Where the symbols take the units:
kono te lipo
kono ka kogu
kono de pini
kono vu nofi
fifa te gova
fifa ka sapu
fifa de pumu
fifa vu libe
napi te savo
napi ka vone
napi de guto
napi vu seri
lote te kolu
lote ka nili
lote de vufi
lote vu lege
rele te falo
rele ka neze
rele de sabe
rele vu zibu
gefi te vomi
gefi ka rebe
gefi de sapu
gefi vu fifa
fedi te vone
fedi ka tobu
fedi de toza
fedi vu mulo
gafi te bike
gafi ka rimu
gafi de lila
gafi vu givu
diso te fepo
diso ka sita
diso de kolu
diso vu kogu
tatu te toza
tatu ka gusu
tatu de tapu
tatu vu disu
seri te gafi
seri ka guto
seri de fano
seri vu gusu
beke te dati
beke ka keki
beke de vomo
beke vu poso
vupa te veli
vupa ka vuni
vupa de diso
vupa vu dela
gema te mulo
gema ka tatu
gema de disu
gema vu vote
lure te napi
lure ka fedi
lure de mulo
lure vu bife
neze te lote
neze ka nofi
neze de ziga
neze vu sabe
lema te pumu
lema ka duti
lema de napi
lema vu lopa
nili te divo
nili ka vegi
nili de rele
nili vu vufi
gera te mula
gera ka veli
gera de kipa
gera vu bafe
nipa te bunu
nipa ka vote
nipa de dofa
nipa vu sese
dela te kipa
dela ka diso
dela de kogu
dela vu kono
kate te vote
kate ka fege
kate de tapa
kate vu reko
sita te kefa
sita ka vovi
sita de divo
sita vu kolu
mure te sita
mure ka lipo
mure de nili
mure vu lote
sotu te toma
sotu ka tede
sotu de bifi
sotu vu duti
rebe te tivu
rebe ka zibu
rebe de toma
rebe vu sapu
nura te tapa
nura ka talo
nura de vupa
nura vu kefa
vegi te mide
vegi ka vugo
vegi de neze
vegi vu rele
sede te tapu
sede ka fima
sede de fina
sede vu lodu
poso te maba
poso ka vomo
poso de bike
poso vu sepu
libe te tede
libe ka pumu
libe de fusa
libe vu fiso
kobu te dulu
kobu ka lupo
kobu de nipa
kobu vu pozo
sabe te lege
sabe ka ziga
sabe de dati
sabe vu sudo
lodu te siso
lodu ka fina
lodu de fedu
lodu vu veli
nize te fano
nize ka kobu
nize de pozo
nize vu fima
sapu te kupu
sapu ka toma
sapu de furu
sapu vu pumu
dati te rebe
dati ka fufi
dati de sotu
dati vu maba
mide te diso
mide ka mure
mide de lote
mide vu falo
rafe te vugo
rafe ka dido
rafe de tivu
rafe vu vomi
bife te seri
bife ka mulo
bife de nize
bife vu bunu
keki te fufi
keki ka fifa
keki de libe
keki vu vomo
givu te lure
givu ka lila
givu de gema
givu vu lupo
lupo te bife
lupo ka gema
lupo de vote
lupo vu nipa
pini te vegi
pini ka rafe
pini de vomi
pini vu mugu
lege te rafe
lege ka vufi
lege de rebe
lege vu gefi
vote te nize
vote ka disu
vote de bulu
vote vu dofa
dofa te fima
dofa ka bulu
dofa de mula
dofa vu sevi
kolu te dolo
kolu ka divo
kolu de dido
kolu vu rafe
bifi te tasi
bifi ka poso
bifi de sepu
bifi vu vone
fufi te zibu
fufi ka gova
fufi de tede
fufi vu sotu
tapu te lupo
tapu ka karu
tapu de kate
tapu vu siso
dulu te nezo
dulu ka bife
dulu de bunu
dulu vu nolu
fege te disu
fege ka sede
fege de lodu
fege vu tapa
mugu te rele
mugu ka vomi
mugu de gova
mugu vu fufi
reko te dofa
reko ka tapa
reko de gera
reko vu lugu
toza te zoge
toza ka givu
toza de lupo
toza vu kobu
nolu te tatu
nolu ka bunu
nolu de sede
nolu vu fege
fiso te bifi
fiso ka fusa
fiso de tobu
fiso vu fedi
vugo te mure
vugo ka kono
vugo de nofi
vugo vu neze
bike te duti
bike ka fiso
bike de fedi
bike vu lure
lipo te vovi
lipo ka goga
lipo de vegi
lipo vu nili
savo te vomo
savo ka bedi
savo de rimu
savo vu gafi
lele te sese
lele ka reko
lele de lugu
lele vu bezi
talo te lodu
talo ka sevi
talo de vuni
talo vu vupa
disu te kobu
disu ka tapu
disu de siso
disu vu bulu
bulu te pozo
bulu ka siso
bulu de lele
bulu vu mula
lopa te fusa
lopa ka napi
lopa de seri
lopa vu nezo
bezi te talo
bezi ka lugu
bezi de kitu
bezi vu vovi
zibu te zave
zibu ka sabe
zibu de sudo
zibu vu toma
tivu te nofi
tivu ka zave
tivu de bise
tivu vu kupu
dolo te bafe
dolo ka dela
dolo de kono
dolo vu vugo
bafe te nodi
bafe ka kipa
bafe de lipo
bafe vu mure
veli te lele
veli ka fedu
veli de fepo
veli vu kipa
pumu te beke
pumu ka furu
pumu de savo
pumu vu fusa
goga te kitu
goga ka dolo
goga de vugo
goga vu vegi
tapa te bulu
tapa ka lodu
tapa de veli
tapa vu gera
kupu te ziga
kupu ka bise
kupu de keki
kupu vu beke
sese te sede
sese ka dofa
sese de sevi
sese vu talo
kogu te goga
kogu ka kolu
kogu de rafe
kogu vu pini
kitu te vuni
kitu ka bafe
kitu de mure
kitu vu mide
sevi te fina
sevi ka mula
sevi de nodi
sevi vu vuni
bunu te gusu
bunu ka nize
bunu de fima
bunu vu sede
ziga te vufi
ziga ka mugu
ziga de fufi
ziga vu dati
tede te sudo
tede ka beke
tede de poso
tede vu bifi
maba te sapu
maba ka sotu
maba de duti
maba vu lema
vomo te sotu
vomo ka libe
vomo de fiso
vomo vu bike
gusu te givu
gusu ka fano
gusu de karu
gusu vu tapu
vomi te neze
vomi ka tivu
vomi de kupu
vomi vu gova
sepu te lema
sepu ka bike
sepu de lure
sepu vu zoge
sudo te gefi
sudo ka dati
sudo de maba
sudo vu tasi
zave te pini
zave ka lege
zave de gefi
zave vu bise
mula te nogi
mula ka lele
mula de bezi
mula vu nodi
siso te nipa
siso ka kate
siso de reko
siso vu lele
vuni te fedu
vuni ka nodi
vuni de sita
vuni vu diso
fano te lila
fano ka dulu
fano de nolu
fano vu karu
lila te fedi
lila ka nezo
lila de tatu
lila vu gema
guto te rimu
guto ka zoge
guto de dulu
guto vu fano
zoge te lopa
zoge ka lure
zoge de bife
zoge vu dulu
kefa te gera
kefa ka vupa
kefa de dela
kefa vu dolo
dido te kono
dido ka falo
dido de zave
dido vu tivu
furu te keki
furu ka tasi
furu de bedi
furu vu savo
bedi te libe
bedi ka lema
bedi de lopa
bedi vu rimu
fepo te lugu
fepo ka kefa
fepo de dolo
fepo vu goga
divo te dela
divo ka mide
divo de falo
divo vu dido
mulo te guto
mulo ka toza
mulo de kobu
mulo vu nize
vovi te vupa
vovi ka kitu
vovi de mide
vovi vu divo
nofi te nili
nofi ka pini
nofi de mugu
nofi vu ziga
tasi te fifa
tasi ka maba
tasi de lema
tasi vu bedi
nezo te tobu
nezo ka seri
nezo de gusu
nezo vu tatu
fina te kate
fina ka nogi
fina de nura
fina vu fedu
fedu te reko
fedu ka nura
fedu de kefa
fedu vu fepo
bise te mugu
bise ka gefi
bise de fifa
bise vu keki
lugu te sevi
lugu ka gera
lugu de bafe
lugu vu kitu
falo te kogu
falo ka lote
falo de lege
falo vu zave
tobu te sepu
tobu ka gafi
tobu de givu
tobu vu toza
toma te bise
toma ka sudo
toma de tasi
toma vu furu
vone te bedi
vone ka sepu
vone de zoge
vone vu guto
duti te furu
duti ka bifi
duti de vone
duti vu napi
pozo te nolu
pozo ka nipa
pozo de sese
pozo vu nogi
fusa te poso
fusa ka savo
fusa de gafi
fusa vu tobu
kipa te bezi
kipa ka fepo
kipa de goga
kipa vu lipo
karu te gema
karu ka nolu
karu de fege
karu vu kate
rimu te fiso
rimu ka lopa
rimu de nezo
rimu vu lila
nogi te fege
nogi ka sese
nogi de talo
nogi vu nura
vufi te dido
vufi ka rele
vufi de zibu
vufi vu rebe
gova te sabe
gova ka kupu
gova de beke
gova vu tede
nodi te nura
nodi ka bezi
nodi de vovi
nodi vu sita
fima te karu
fima ka pozo
fima de nogi
fima vu fina

The rows follow the links: the fewer symbols apart two units are, the more alike their rows tend to be.

Each row is also shifted at random along 6 hidden directions that mean nothing.

Some units, each with a row of numbers:
mide
[  0,   6,   2,  -9, -11,   2,  -4,  -6,  24, -19,  -1, -19,   0,   0,   0,  15, -17,  12,  16,  -1,  11,   7,  11,   4, -14]
bife
[ 11, -10, -10,   7, -10, -11,  -3,  -3,  -4,   8,   5,   5,  -5,   6, -12,  -5,  24,  -5,  -1,  -4, -19, -35,  -4,  -7,   7]
toma
[ 10,  -5,  17,  11,  18,   4,  17,   7,  -7,  16, -21,   9,  15,  -2,   9, -17, -15,  22,   7,  -7,  -1, -12,   5,   4,  -6]
bulu
[ 11,   5, -23, -12, -18, -11, -35,   0,  11,  -7,   4,  -1, -12,   0,  -4,   7,   0, -18,   1,   4,  -9,  -7,   1,  -7,  16]
givu
[  4,  -8, -11,  14,   3,  -7, -12,   6, -20,  24,  24,  14,   3,   8,  -8,   1,  36, -17, -12,  10,  -6,  13, -18,  -4,  17]
tasi
[ -9, -17,  13,   2,  11,  14,  19, -11, -18,  -1,  -4,  16,   8,   2,  13,  -6,   3, -18, -13,   8,  -2, -20,  -7,   8,   5]
siso
[-16,   5, -18, -10, -10,  -5,  17, -21, -15, -13,  -2,   0, -17,  -4,   4,  -1,  -7, -19, -19,   2,  -9,   8,  10,  -5,   3]
vugo
[-17,   9,  12, -12,   0,  13,  -3,   2,  18, -22,  -6, -12,   3,  -5,   4,   7, -27,   3,   7,  -3,  17,   0,   3,   4, -11]
falo
[-26,   9,  14,  -1,  16,  17,  15,  10, -22, -17,  14,  -5,  -2,   3,  17,   5,  20,   4,  -4,  -5,  24,  15, -14,  11,  -7]
vuni
[  1,  18, -11, -11,   2,  -5, -17,  14,  -3, -15,   8,  -7, -22,  -5,  12,   8,  15, -16,   1,  -3,   7,  23,  -9,   6,   4]
rebe
[ -7,  -9,  19,   6,   6,  11,  11,  -1,   4,  -3,  14,  -6,  12,   6,   0,  12,  12,   5,   5,   5,  14,   9,  -8,  10, -11]
sapu
[ 21,  -6,  16,  -7,  10,   5,   3,   1,  15,   5, -24,   7,   1,  -8,   6, -10,  -7,  30,   9,   0,  -5,   8,   5,   4,  -6]
dofa
[  4,   4, -22,  -3, -16, -13,  -3, -10,  -7,  -5,  -6,  -2,  -7,   4,   1,  -3, -12,  -8,   0,  -8, -14, -31,  14,  -7,   7]
napi
[  8,  -4,   8,  10,  13,  -3,   3,  11,   4,  27,   3,  10,  -1,  -9, -15,  -7,  22,   6,  -9,   8,  -4,  45, -12,  -4,  -1]
zoge
[ 13,  -6,  -4,  -3,   1,   1, -28,   7,   4,  17,   0,  17,   0,  -2,  -6,  -8,  14,   8,  -6,   7,  -9,   7,  -9,  -9,  19]
bedi
[  8, -17,  11,   8,   5,  -7,  36, -10,   0,   5,  -5,   4, -12,  -5,  -4,  -4,  22, -27,  -7,   5, -19, -10,  -5,   9, -14]
bike
[-23, -12,  18,  -1,  -3,  19,   4,  -6,  19,   0,  -6,   6,  13,  -4, -21,  -7, -17,  12, -10,   3,   3, -17,  -2, -12,  -4]
fiso
[ 11, -13,  11,   7,  -2,  -3,   9,  -3,  17,  11, -23,   6,   9,  -4, -14, -16, -20,   7,   5,  -5, -17, -40,   8,  -6,  -7]
gefi
[ 29,  -7,  13,  17,  12, -11,   8,  17,  -2,  14,   6,  -4,   4,   7,   5,   3,  33,   4,  20,  -4,  -1,  -3, -10,  16, -12]
goga
[  3,   5,  -7,  12,  -4,  -9,  11,  -5, -10,   3,  -7, -11,  21,  11,   9,   3, -39,   2,  16,  -9,   5, -26,  22,   3,  -7]
lupo
[  1,   0,  -7,  11,  -9, -11,   3,   0,   6,  15,  -8,   0,   4,  -1, -23, -12, -13,  11,   0, -10, -12, -22,  10, -16,  -2]
tede
[ -5, -10,  16,   2,  11,  20,  -3,   7, -14,   2,   6,  13,  11,   6,   9,  -5,  24,  23,  -2,   0,   8, -14, -15,   2,   8]
tatu
[ -7,  -5,  -4,  -1, -18,  -1,   2, -10,  13,  -4,   0,  -3,  -6,   0, -23,  -4,   4,  14,  -2,  -8, -12, -30,   4, -16,  -4]
sepu
[-23, -10,  18,   2,   3,  15,   1,   2,  13,   1,  -2,   9,   7,  -6, -18,  -7,  -8, -15, -14,   5,   1, -18, -12,  -7,  -1]
pini
[ 18,   3,   2,  -2,  10,  -3,  11,  -4,  -8,   4, -30,   3,  13,  -2,  26,  -9, -43,  13,  11,  -3,   0,  -3,  22,   9,  -1]
lema
[ 16, -18,  10,  -1,  -2,  -4,  26, -19,  13,   2,  -7,   1, -11,  -5,  -7,   1,  20,   6,  -1,   8, -18,   9,   2,   5, -14]
vote
[ 13,  12, -16,  -2,   0, -16,  -8,   9,   0,  12, -12,   5, -16, -11,  -6, -13,  -2,  -5,  -5,  -5, -13,  16,   3,  -9,   6]
kate
[  7,   6, -20, -20, -18,  -5, -28,  -5,  11, -16,   0,  -1, -22,  -3,  -1,   2,   9,  -2,  -1,  -1, -12,  -7,   1,  -8,  12]
beke
[ 21,  -9,  10,   9,  22,  -3,  19,   1, -15,  23, -20,  17,  10,  -5,  16, -15,  -8,  -2,  -2,   6,  -8,  15,   4,  10,   2]
gema
[  6,   0,  -7,  10,  -7, -14,  11,   0,   0,  13,   8,  -4, -13,  -2, -21,  -4,  30,  12,  -3,  -6, -13,   8,  -1, -10,  -7]
fima
[-13,  11, -14,   2,  -6,   3, -15,  10, -22,   2,   9,   4,  -1,   8,  -5, -11,  16,  31,  -3, -17,   2, -24,  -2, -18,  15]
rafe
[ 16,   5,   4,  -7,  14,  -3,   1,   8,  -2,  -5, -12,   1,  -7,  -6,  25,   2,  -6, -15,   7,   3,   2,  17,   0,  17,  -2]
fina
[ -5,   7, -20,  16,  -8, -11, -20,  11, -17,  12,  30,  -6,   8,  15,  -9,  10,  16, -12,   1,  -3,   7,  -3,  -7,  -6,  12]
gova
[ -2,  -9,  22,  -8,   3,  11,   6,  -2,  26, -14, -21,  -1,   5,  -7,   1,  -3, -28, -10,   7,   0,  -1, -30,   2,   7, -12]
mugu
[ 16, -11,   9,   3,  -1,   5, -23,   6,  10,  -2,   9,  -2,  20,  14,   7,  13,   2,   0,  19,   5,   9, -25,  -7,  11,   5]
vupa
[ -6,  18, -13,  14,   8,  -6,  10,   9, -39,  13,  -1,  -1,  13,   8,  15, -11, -16,  20,   3, -17,  11,  -4,  12,  -4,   6]

Complete each set of four: the symbols that take the first to the second take the third to the fourth, perhaps in another order.
Answers are names.
[ 13,   3, -10,   4,  -7, -17,  -5,   0,  20,  18, -11,  -1,  -6, -11, -23,  -8, -17,  -3,  -2,   1, -15,  16,  10, -12,  -3]
to [ 14, -11, -12,  -1, -11,  -8, -10, -14,   8,  13,  -8,  10,   3,   0, -11,  -4, -11,  -3,  -5,   9, -18,  -7,   8, -10,  11]
as [  4,  10,   5,   5,   7,  -4,   5,   7,   8,   2, -14,  -9,  12,  -3,   7,   0, -40,  -6,  12,  -4,   9,   3,  12,   7, -11]
to dela

[ 34,  -6,  12,  -9,  12,  -4,  -8,   4,  27,  11, -32,  10,   0, -15,   9,  -8, -25,  -4,   8,  10, -11,  20,   6,  10,  -2]
to [ 38,  -5,  -7,   3,  10, -19,   8,   2,  -3,  27, -23,  15, -13, -12,   1, -20,  11,   9,  -2,   0, -27,  20,   5,  -2,   4]
as [  4,  -6,  17,  16,  15,   2,   7,  12,   1,  15,   7,   0,  19,   5,   0,   5,   2,  -5,   7,   4,  11,   8,  -8,  11,  -8]
to sepu

[ -8, -10,  12,   0,   1,  15,  11,  -9, -13, -16,   6,  -2,  14,  14,  17,   7,   5,  10,   7,  -2,   9, -33,   0,  11,  -2]
to [ 11, -10,  13,   1,   1,   4,   4,  -7,  14,   0,   5,  -7,  11,   5,   3,  15,   3,  13,  12,  10,   8,  20,   2,  11,  -9]
as [-21,  11,  -8,  -3,  -2,   4,  -7,   6,  -5,   4,  10,   2,  -9,  -6, -15,  -6,  11,  14, -15,  -3,   5,  26,  -6, -16,   5]
to fima

[ 16, -20,   7,  -3,   1,   3,  -6,  -9,   9,   4,  -7,  13,   7,   2,   4,   1,  -2, -19,   0,  14, -11, -17,  -4,   7,   7]
to [  1,  -6,  22, -13,   9,  16,  -7,   7,  21, -10,  -4,   4,  -5,  -9,   2,   1,  10,   3,   0,   8,   6,  14, -14,   7,  -4]
as [-18,  -6,  13,   0,   9,  11,   5,   5,   4,   2,  -3,  12,  -5, -10, -11, -11,   6, -19, -18,   4,  -2,  -4, -16,  -5,   1]
to bifi

[  5,  -8,  -8,  -1, -16,  -7,  -5,  -9,  13,   2,   6,  -2, -10,   0, -20,   1,  18,   6,  -2,   1, -15,  -8,   0, -10,   0]
to [ -2,  -1,  -3,  -8, -13, -10,  34, -18,  12, -13,  -8,  -9, -35, -14, -17,  -6,  23,   6,  -9,  -7, -23,   4,   6,  -8, -20]
as [ 10,  -5,  20,  11,  17,   3,   6,  18,   1,   8,   2,   1,   5,   0,   3,  -2,  20,   4,   9,  -3,   5,  -2, -13,  10,  -9]
to sapu

[ 20,  -9,  12, -11,   4,  14, -32,   4,  23,  10, -13,  12,  16,  -2,   2,  -3, -14,  41,  10,   9,   3,  14,   2,  -3,  11]
to [  3, -10,  15,  12,  11,   1,  22,  -6,   2,  10,  -3,  -2,  19,   2,   4,   5, -18, -10,   4,   9,   6,  12,   5,  12, -12]
as [ -5,   8,   6,   4,  -2,   2,   8,   7,   2, -13,   0, -16,   5,   6,   3,   4,  -7,  20,  17, -16,  12, -21,   6,   4, -14]
to bafe

[ 19,  -7, -12,   4, -15, -15,  -6,  -9,  14,  16,  -6,   1,   1,   0, -20,  -5,  -4,  16,   4,   0, -19,  -7,  12, -13,   2]
to [ 13,  10, -11, -10, -13,  -6, -25,  11,  15,  -4, -10,  -1, -19,  -6, -13, -13,  14,  36,   7, -18, -13, -18,   1, -17,   5]
as [ -9,  11,  10,  10,  15,   4,  20,  13, -21,  -1,  -2,  -6,   8,   2,  16,  -4,  -6,   8,   6, -12,  15,  -1,   1,   9, -10]
to zave

[ -8,   5, -22,  10,  -7, -12,  -7,   2, -21,   5,  14,   0,   3,   9,  -1,   3,  -4, -39,  -7,  -1,  -2, -20,  -1,  -4,  12]
to [ -9,   6, -18,  -1, -16,  -6, -12,  -9,   3,  -2,  17,  -9,  -1,   5, -12,  13,  -2,  -2,  -3,   4,   4,  18,   5,  -8,   4]
as [-11, -11,  -5,   3,  -3,   2,  18, -18, -19,   5,  -5,  14,   1,   1,  -2, -12,  -2,  -9, -18,   3, -15, -21,   4,  -8,   8]
to toza

[  3,  -9,  -7,   5,   2,  -2, -15,   0,  -8,  20,  -5,  21,  10,   0,  -3, -11, -12, -26, -14,  10, -11, -12,  -5,  -8,  21]
to [-14,  -6,  -6,  -3, -13,  -2,  16, -25,  15,   5,  -6,   0,  -1,  -7, -22,  -1, -24,  -5, -16,  10, -11,  15,  14, -14,  -5]
as [-23,   6, -15, -12,  -6,   0,   5, -11, -12, -17,   0,   4, -19,  -7,   4,  -1,  -6, -40, -23,   4,  -6,  -1,  -1,  -5,   8]
to tapa

[-20,  -3,  11, -15,   3,  24,  -6, -13,   3, -15,   8,   1,  12,   2,  16,  17, -17,   3,  -6,  19,  23,  35,   0,   9,   4]
to [ 13,  -8,   7,  -7,   2,   7, -13,  -5,  11,  -5,  17,  -5,   3,   5,  11,  24,  21,   7,   8,  19,  12,  44,  -7,  15,   0]
as [  8,  -5,   4,  -9,   0,   7, -28,   0,  29,  18, -15,  14,   9, -12, -17,  -9, -26,  20,  -7,  13,  -4,  31,   3, -15,  11]
to zoge

[ -5,   7,   7,  -6,  -4,  -1,  19,  -5,  11, -23, -16, -16,  -4,  -4,   8,   2, -29,  -9,  12, -11,   3, -28,  13,   9, -19]
to [ 23,   4,   1,   8,  17,  -8,   2,  14, -20,   9, -14,   5,   8,   3,  28,  -7,  -9,  -7,  13,  -6,   1, -11,   3,  16,   3]
as [  5,   8, -13, -16, -12,  -1, -21,  -5,   7, -21,   0,  -7,  -6,   3,  15,  12, -15, -13,   7,   3,   3,  -6,   6,   6,   7]
to divo

[ -1,  11,   8,   8,  16,  -1,  18,  15, -17,  -2,  -3,  -6,   1,  -1,  17,  -3,   0,   0,   7, -10,  12,   4,  -1,  11, -10]
to [-23,  -7,  25,   2,  10,  22,  -9,   9,  15,  -3,  -3,   5,  26,   0,  -4,   0, -31, -14,  -2,   6,  19, -22, -10,   2,  -1]
as [ -4,  -6,  10,   0,   7,   5,   4,  10,  -2,   0,  -7,  12, -11,  -7,  -7, -17,  21,  -5, -10,  -6, -11, -27, -15,  -5,   1]
to nolu

[ 12,   5,  -2,  -9,  -9,  -8, -21,   5,  28, -17,   5, -17,  -5,   0,   3,  20,  -9, -24,  17,   4,   6,   3,   0,  12,  -7]
to [ 29,   8,   3,  -1,  15, -14,  16,  15,  -9,  -8, -20,  -4, -18,  -6,  28,  -8,   8, -13,  16, -13,  -9, -14,   1,  20, -10]
as [-23,   6, -12,  -6, -19,   1,   0, -12,   1, -20,  17, -13, -10,   5, -10,  11,   6,  -4,  -5,  -4,   3, -10,   2,  -8,  -3]
to gera

